Facts:
butril (Ω 965)
grogin (Ω 48) (θ tezalon tostok)
gragol (Ω 338) (Σ brigral bibrimi) (θ radas tuto)
pletru (Ω 48)
setos (Ω 965)
fustos (Ω 48) (Σ truflu)
dano (Ω 841)
tramim (Ω 841) (Σ zilur) (θ neskin trapul)
radas (Ω 48) (Σ stutrom)
bragrum (Ω 965)
flugur (θ nezan daver keplor)
trufle (Ω 48)
tunumak (Ω 338)
tegri (Ω 48) (Σ duso)
tostok (Ω 841)
stigur (Ω 48)
daplapok (Ω 965) (Σ gidis) (θ keles traki)
trevil (Ω 841)
taflir (Ω 841)
driflotro (Ω 48) (θ bime fustos ribel lupluk traki)
pluzis (Ω 841) (θ setidrar)
stesku (Ω 965)
letonor (θ listom)
daver (Ω 48) (Σ rubo)
baruk (Ω 965) (Σ veli driflotro)
bruvi (Ω 965)
truflu (Ω 48)
lofli (Ω 48) (Σ dridrem)
puva (Ω 841) (Σ stesku)
stelos (Ω 338)
plozu (Ω 965)
sadom (Ω 48) (Σ velepli biflapom)
voplim (Ω 841) (Σ masir bokla)
misur (Ω 841)
zaskon (Ω 841) (θ ribel lofli puva klapu)
befegin (Ω 48) (Σ bruvi) (θ datuflal raton kobi brogir)
dusuk (Ω 48)
selik (Ω 48) (Σ zaskon voraso)
dupel (Ω 841)
lupluk (Ω 338)
pifar (Ω 48) (Σ klapu)
grokle (Ω 48) (Σ stigur) (θ flela)
flotidrik (Ω 48) (Σ zaskon)
zira (Ω 965) (Σ velepli)
nugrak (Ω 965) (θ fila)
grubra (Ω 965) (θ zitek zukotruk fila duklus)
zukotruk (Ω 48)
brogir (Ω 48) (Σ ronilok)
koskir (Ω 338)
tezalon (Ω 841)
tuto (Ω 48)
bibrimi (Ω 338) (Σ kobi)
pluburi (Ω 841) (Σ bragrum) (θ bruvi dusuk trevil)
gidis (Ω 841)
zutu (Ω 48)
ronilok (Ω 48)
listom (Ω 48) (Σ zotek)
brufa (Ω 841) (Σ grubra) (θ skasel greton fegronem daver dupel)
trukefam (Ω 841)
pegek (Ω 965) (θ fila)
radram (Ω 841) (Σ neskin) (θ gromek)
duso (Ω 841)
leklu (Ω 841) (θ lizu sadom daver)
masir (Ω 48) (θ gufo)
trapul (Ω 338) (Σ benu)
biflapom (Ω 338) (Σ grubra) (θ fila)
gromek (Ω 965)
stutrom (Ω 965) (Σ radas)
geklobam (Ω 965) (Σ driflotro)
bime (Ω 48)
dridrem (Ω 965) (θ zukotruk stigur tegri)
loklan (Ω 338) (Σ pluzis) (θ zilur)
graluvin (Ω 48) (θ velepli keplor)
lizu (Ω 841)
zubo (Ω 48)
flela (Ω 841) (Σ kluplil)
drubi (Ω 965) (θ duklus drerem)
kluplil (Ω 338)
benu (Ω 48)
voraso (Ω 338)
neskin (Ω 48)
keles (Ω 48)
kugi (Ω 48) (Σ stesku) (θ tabrovak flela zabre)
zuple (Ω 841) (Σ plozu ronilok) (θ voplim)
datuflal (Ω 841)
fidral (Ω 841)
kobi (Ω 965) (Σ zukotruk gragol)
duklus (Ω 48) (Σ geklobam)
klimos (Ω 338) (Σ leklem) (θ daver setos fidral)
trufavin (Ω 48) (θ duso)
bobrepur (Ω 841) (Σ tunumak varik)
tunoles (θ zitek rubo tostok)
dete (Ω 48) (θ greton bibrimi trukefam)
sustes (Ω 48) (Σ truflu) (θ raton skasel fegronem tezalon varik)
leklem (Ω 48) (Σ klimos)
gufo (Ω 48) (Σ dusuk varik)
flarutrer (Ω 338)
dreter (Ω 338) (Σ zukotruk)
varik (Ω 338)
greton (Ω 48)
gubros (Ω 338) (Σ pludros) (θ taflir brigral duklus)
zotek (Ω 965)
troso (Ω 48)
veli (Ω 48)
varigron (Ω 965)
klapu (Ω 338) (Σ bruvi)
zilur (Ω 965)
brolom (Ω 48) (θ sazus leklem)
flona (Ω 841)
traki (Ω 338) (Σ trevil)
bokla (Ω 841) (Σ masir muro) (θ kluplil greton zutu baflor stura)
skasen (Ω 48) (θ skeskufus)
fegronem (Ω 965) (Σ fustos togar pelek truflu)
brigral (Ω 841) (Σ zukotruk)
bifun (Ω 338) (Σ zotek dano)
zitek (Ω 965)
platis (Ω 48) (Σ plozu)
tabrovak (Ω 965) (Σ varigron)
greme (Ω 965)
trapun (Ω 48) (θ traki)
skasel (Ω 48) (Σ pegek)
pludros (Ω 841)
nofe (Ω 841) (Σ fidral) (θ truflu stura)
velepli (Ω 841) (Σ flarutrer grubra)
ribel (Ω 48) (Σ koskir)
dratri (θ puva tegri)
togar (Ω 338)
rubo (Ω 48) (Σ zutu)
pelek (Ω 841) (Σ fegronem)
muro (Ω 48)
zalik (Ω 48) (Σ bragrum) (θ benu)

Known rows:
[-16  -6 -18  19  20   4 -21 -12  15  21  37 -13  -4 -18   3  -4   6 -16
   1 -29  28   3  14   3   4  45  -4  -1  21 -17 -12  20  31   3 -12  13
  -3] -> tostok
[-31   5   0  25  27  23 -11   0   8  21   2  -4   3 -21  12  16   3  -4
   4 -35  13   7  15  10   4  23  15  -8   8 -10 -15  28  15   0 -20  10
 -13] -> radas
[-22  16 -15  27  20  18 -19  -1   9   9  30  -9 -35 -20  -1  -5  -1  -9
   9 -32  27   2  -2  12   4  37   7 -11  18  -6 -32  29   3   6 -17   9
  -1] -> stura
[-20  -6  -9  33  25  25  -6   0   4  23  -8   6  24 -22  10  17  -5  -2
   0 -34  20   6  23  13   0  17   1  -1  19 -14 -11  25  17   0 -24  13
  -7] -> stutrom
[ -9  13 -23  23  24   7 -18 -18  23  19  47 -13 -33 -26   2  16  10   4
   7 -39  31   8  32  10  14  27  -4  -8  18 -19   8  24  32  12  -7  11
 -14] -> tegri
[ 11  19 -19  35  20  35  -1   3  14  29   4  22 -19 -22   6 -10 -12 -26
   3 -39  17  -2  14   6   4  16  -7  -2  14   4 -35   9  18   5 -18   8
 -13] -> zilur
[-22  13 -31  33  22  22 -15  -5  17  23  20   3  -3 -27   8  19   0  -1
  11 -45  25   1  27  13   2  -5   3   1  25  -9   1  23  17   6 -13   7
  -5] -> baruk
[ -7  10  -1  27  23  26   4 -11   9  30  14  -1 -26 -26  13  -4   0 -18
   3 -22  25  -4  10   6  -3  14  14  -3  12  -6 -22  17  13   7 -16   6
 -17] -> muro
[-41   3 -14  25  24  13  10  -9  23  24  39 -11 -38 -26   0  16  19  -4
   7 -35  19  -6  21   9  21  11  18  -4  21 -13 -17  28   7   1 -10  10
 -15] -> gufo
[-27 -20  -7  39  25  -6   0  -9  -3  21 -10 -27  18 -39  19   4  -1  15
   2 -18  44 -13   8  13   0  32   6  -9  21  -2 -14  29   0  -9 -28   6
   5] -> klimos
[ -6  14  -6  27  20  28   7  -2   6  26  21   9   3 -21  10   9 -13 -17
  11 -24  29   1  16  11  -8   6   8   5  22 -12 -17  15  19   7 -14   8
 -13] -> plozu
[-38  10 -45  45  20  15 -15 -18  23  36  23  11 -21 -27  15   0   9 -21
  -6 -44  24   1  28   0  13  12 -13   0  22  14  -8  18   9   7 -25   6
  -9] -> tramim
[-39  11 -29  39  23  22  -4  -9  23  33  32  -4 -36 -29  11  12  13  -6
   3 -42  22  -1  35   5  10   6  10  -2  18   3  -8  21   4   5 -19   4
 -14] -> grokle
[ -5   8 -26  39  25  16  -5 -31   3  17  26  -2 -21 -25  11   7   4   7
  -3 -19  43  15  28  11   6  28 -13  -3  20 -12 -10  23  19  16 -29  16
 -19] -> dratri
[-22   4 -10  29  25  18  -2  -6  13  27  16  -7 -22 -26  11   6   5  -6
   2 -30  22  -1  16   7   5  16  15  -6  16  -8 -15  23  16   3 -18   7
 -15] -> zubo
[  3   2 -12  29  22  22   5  -4   5  22  16   4  -6 -22  11   2 -10 -10
  10 -25  28  -3   7   9  -3  -4  11   3  23 -12 -14  18  18   4 -14   7
 -13] -> bragrum
[-17   3  10  19  24  24  18  -3  10  26  28  -3 -26 -22   4   2   2 -14
   6 -20  18  -7   4   8  13  14  23  -3  15 -14 -30  19  10  -1 -13  12
 -20] -> dusuk
[ -3  26 -20  23  26   3  -7 -24  25  14  36   0 -43 -25   4  17   7   1
   2 -41  30   3  17  15  21  16  -4 -16  23  -5   2  32  15  15   0  12
 -21] -> ribel
[ -8   6   0  21  24  21   2  -2   8  24  26  -5 -25 -22   9  -1  -1 -16
   6 -23  22  -8  -3   7   6   6  24  -4  12 -11 -18  18  16   3 -13   7
 -19] -> neskin

Rows:
No name comes twice in this set of rows, the named rows included.
[-34   6 -27  37  23  22   6  -5  19  26  21  11 -11 -30   0  16   9  -1
   8 -43  24   5  41  11  19  12  -5   2  28  -8 -16  24  12   2 -18  11
  -6] => zira
[-16 -16 -43  40  25   1 -29 -22  -2  27  12 -23  22 -43  18  12   7  22
   5 -33  31   1  52   7  10  25 -12   0  13 -12  24  16  31  -2 -32   5
   0] => gubros
[ -9  -6  -5  26  20   8  -9   2  15  18  27 -11 -17 -27  -2  -1  -5  -4
   7 -33  35  -8   2  12  -6  34  -1  -6  30 -17 -30  28  12   3 -11   7
   9] => fegronem
[ -7  30 -30  26  25   3  -1 -13  18  13  24   7 -13 -35  -3  20   4  -1
   8 -43  22   3  16  16  35  33 -19 -18  16   8  -7  31  16   3 -11  16
 -16] => traki
[ -5  11  -1  28  24  24  -6  -4  10  25   9  -1 -21 -21  11  -1  -6 -19
   3 -31  17  -4   5   6   2  18  11  -9   7  -4 -24  15  18   4 -16   6
 -17] => benu
[-22   6 -26  38  24  15   3  -8   2  28  11  -5   8 -37  16  10  -1  -3
   5 -28  26  -7  20   8  10  15   4  -4  13   8  -9  17   9  -4 -25   7
 -10] => gragol
[ -9  11 -23  26  19  21 -14 -15  24  35  57 -13 -42 -26  -1  -9   6 -13
   7 -35  28  -3  33   2   2  38  -7  -2  17 -13 -18   7  27  12 -14   6
 -11] => rubo
[-19  -3 -25  40  21  18 -10 -24   3  25  39 -18 -16 -28  10   0   6   4
   2 -19  42   9  42   6  -8  43  -5   7  19 -21 -15  14  23  11 -33  10
  -5] => tunoles
[-56 -13 -15  40  20  -4  -1 -16  18  33  26 -19  -5 -27  17  10  15  -6
  -9 -29  46   1  23   7  -9  44  -7  -4  35   3 -23  36  -4   9 -23   8
   6] => brufa
[ -9  -7  -6  24  23   9   0 -13   3  23  14  -1  -2 -17  15  -5  -3 -19
  -1 -17  32  -2 -11   3   5  10  15  -3  20  -6 -14  24  15   1 -16  11
 -17] => dano
[-37 -18 -13  39  22   0 -10 -21  17  31  39 -34 -29 -35  17   6  14  15
   0 -27  49  -6  34   9 -13  29   8  -2  32 -12 -12  27   1  10 -20   2
   4] => sustes
[ -8   2   9  23  23  14   1  -1   8  20  16 -12 -22 -21  11  -5  -4 -13
   5 -22  26  -9  -7   9  -6  23  19 -10  16  -9 -29  22   9   5  -9   6
 -10] => truflu
[-41 -19 -19  39  24  -2  -2 -20  17  30  39 -31 -32 -33  13  10  20  19
   1 -25  44  -8  35   8   3  19  13  -4  31 -15  -9  30  -5   3 -21   4
  -1] => befegin
[-10  -5  -2  27  20  23  28 -19   5  34  59  -5  -3 -27   2  10  -2  -9
   9 -10  40   3  43   9  -6  18   3  16  30 -33 -19   8  33  12 -15  17
 -15] => pegek
[-14 -17  -7  27  28   7 -12  -2   5  17  -4 -16  -6 -24  10   6   3   9
  -2 -31  16  -3   8   8  16  13  23 -11   8 -18  -5  27  16  -7 -22   7
 -11] => leklem

The same objects again, as new rows of numbers:
Known rows:
[-16   5  -1 -17 -10 -15  17  10   8 -15   1   4  -3  -6   1   0 -14  10
 -10   4   4 -14  -9  -5  -9  -8 -13  12  -8] -> tunumak
[-16   3  -1 -16 -10 -16  16  10   9 -15   1   3  -4  -5   1   1 -15  11
 -11   5   4 -14  -9  -6  -9  -8 -13  12 -11] -> koskir
[-29  23  -6 -17 -18  20   5  -1   2  -9 -17   9  -8  -4  -3  31  -1   2
   0   3  -4  -2 -22 -14   5 -31 -14  34   8] -> kluplil
[-17   4  -7  -2  -5   7  20   1  10  -4  -7  22 -29 -10 -19  -9 -21   9
  -8   5  -7  -8  -4   0 -15 -13 -22  -9  -9] -> tuto
[-18   6  -4  -1  -2  28   6  -2  -4  -1 -11  16 -24  -4  -1  12   2   2
   3   2   0   7 -24  -9  16 -37 -13  -6  -2] -> brogir
[  7   7 -22  24 -13  39   8   1  47  15  21  40  21 -17  33  -4  -3  15
  15  34 -33 -21  16   1   7 -16  25  -7  -5] -> ribel
[-16   1 -11  -6  -7  -2  12   7   8 -10   0  13 -24  -1  -1 -13 -10   5
 -14   1  -3  -8  -4   0  -5  -8 -16  -9 -12] -> pletru
[-21   3 -19 -30 -18  -1  -8  17 -25 -21  11 -22 -26  17  77 -10  28 -18
 -13 -35   0   8 -26 -32  45 -43  -1 -11   5] -> sustes
[-24   6  -1  -6  -1  37   0 -16 -23  -9  -9  15 -30  -4   1  22  20 -13
  12   6 -34   1 -31  -9  15 -21  -5  -2   8] -> sadom
[-10  20  -1  -1  -9  41  20   9 -10   6 -13  16  -7   9 -40  27   5  11
  -1   1  27   6 -20 -20  35 -39 -11  20  12] -> tezalon
[ -6  11  -4  -8 -12  13  33   3   4   0  -2  14 -11  -8 -31  -3 -12  22
 -12   7   1 -21 -11  -7  -9  -8 -27   3 -12] -> duso
[-18  12 -18 -37 -21   0   2   2 -20 -22   5 -31 -10  13  55  -7  39  -5
 -27 -19 -15 -12 -40  -6  31 -12 -23   7 -23] -> bokla
[-21  32 -13 -14 -22  47  12  -3 -10  -1 -17   8 -12   8 -15  31  20   1
  -4  -4   2   1 -28 -19  28 -36 -19  32  11] -> dupel
[-15  11  -7  -7  -9   4   5  -2   6  -6  -1   6 -18 -18 -33  -4 -18  28
  -3  11   7 -15  -4  -2  -6  -9 -27  -1   4] -> zilur
[  2 -13   0  -6   6 -30   0  28  -1 -11  21 -12  -3  13 -24 -22  -6  24
 -15  -5  58   2   8  -5  34  -7   2 -16  -1] -> pegek
[-14   8 -10 -12 -10  -6   0   2   5 -10   5  -4 -14 -12 -14 -11  -9  24
  -9   5   6 -15  -5  -1   0  -5 -22  -3  -2] -> bragrum
[-11   3  -6 -12  -5  -3   1  -1   1  -8   7  -7 -13 -19  -2 -10  -5  29
  -6   6   2 -15 -15   0   3 -10 -24 -13  -8] -> baruk
[-11   5  -2  -6 -11   0  21  -3   3  -3  -8  14 -21 -18 -29  -1 -28  20
 -12   7  -1 -18 -14  -4 -20  -3 -29  -3  -6] -> zabre
[ -9   6  -4  -4 -11   3  16  -1   7  -2  -4  14 -15 -13 -21   2 -21  18
 -11   7   3 -14 -11  -6 -10  -7 -21   1  -1] -> skeskufus

Rows:
No name comes twice in this set of rows, the named rows included.
[ -5  -3  -5 -26 -11 -14  23   6  -7 -15  13 -15  -9  -1  22 -25   7  15
 -26  -5  -7 -26 -23  -1   0   2 -27 -15 -31] => tramim
[ -2   5   2  -7  -6  19  32  -1  -2   0   0  10  -8 -16 -13  -3  -9  27
  -6  11  -7 -19 -26  -7  -4 -15 -29 -11 -20] => voplim
[  0 -14  10  13  13  12  15  18  -4   3   2  19 -14   3 -16   2  -7  14
   3   5  36  17 -15  -9  33 -37   3 -25  -5] => rubo
[-12   1   9 -11  -3  -3  21   2   4  -9  -4  10  -6 -20  -4   9 -20  22
   0  12  -3 -14 -22  -6 -16 -18 -19  -2 -13] => trapul
[-16  20  -4  -1 -14  34   2  -2  -6   2 -18  17 -13  -1 -27  34  -3   2
  -1   1  16   9 -22 -18  25 -34  -9  21  20] => raton
[-13   5   1  -9  -2   0   8  -5   1  -5  -1   2 -23 -29 -26  -6 -21  34
  -1  12   0 -18 -16   1 -15 -12 -37 -18  -4] => tabrovak
[  9  -7   0  23   5  22  17  15  25  12  14  34   7  -5  -2  -3 -14  19
  10  20  14   0   7  -6  21 -25  20 -21  -2] => tegri
[-32  31 -15  -1 -15  53   0  -9  -2   2 -26  26 -28  -1 -17  35   6  -8
   5   2  -7  11 -22 -14  18 -47 -17  27  18] => greton
[-25  20  -7   0  -8  51  -3  -6  -8   1 -22  19 -24   0  -3  34  14  -7
   9   0  -1  16 -31 -15  31 -53 -11  11  12] => skasel
[  2   6   7   6  -2  29  27  17  -5   9  -4  20  -3   9 -52  16  -6  20
  -2   4  44   7 -11 -19  34 -32  -2   6   7] => tostok
[  2 -42  34  -6  28 -31  15  18 -39 -25  32  -7   1  16 -16  -2  16  -5
   9   8  11  -3 -15 -11  28  21  36 -22   2] => biflapom
[ -7   5 -10 -22 -15 -10  26   9  -1 -13   8  -7 -10   4  -1 -20   0  13
 -26  -4   0 -24 -11  -3  -2   4 -24  -1 -21] => pluzis
[-24  19  -1 -11 -11  21   3   6  -4  -7 -16   9  -4   4  -8  37   3  -1
   3   0  18   9 -22 -19  25 -39  -4  34  15] => varik

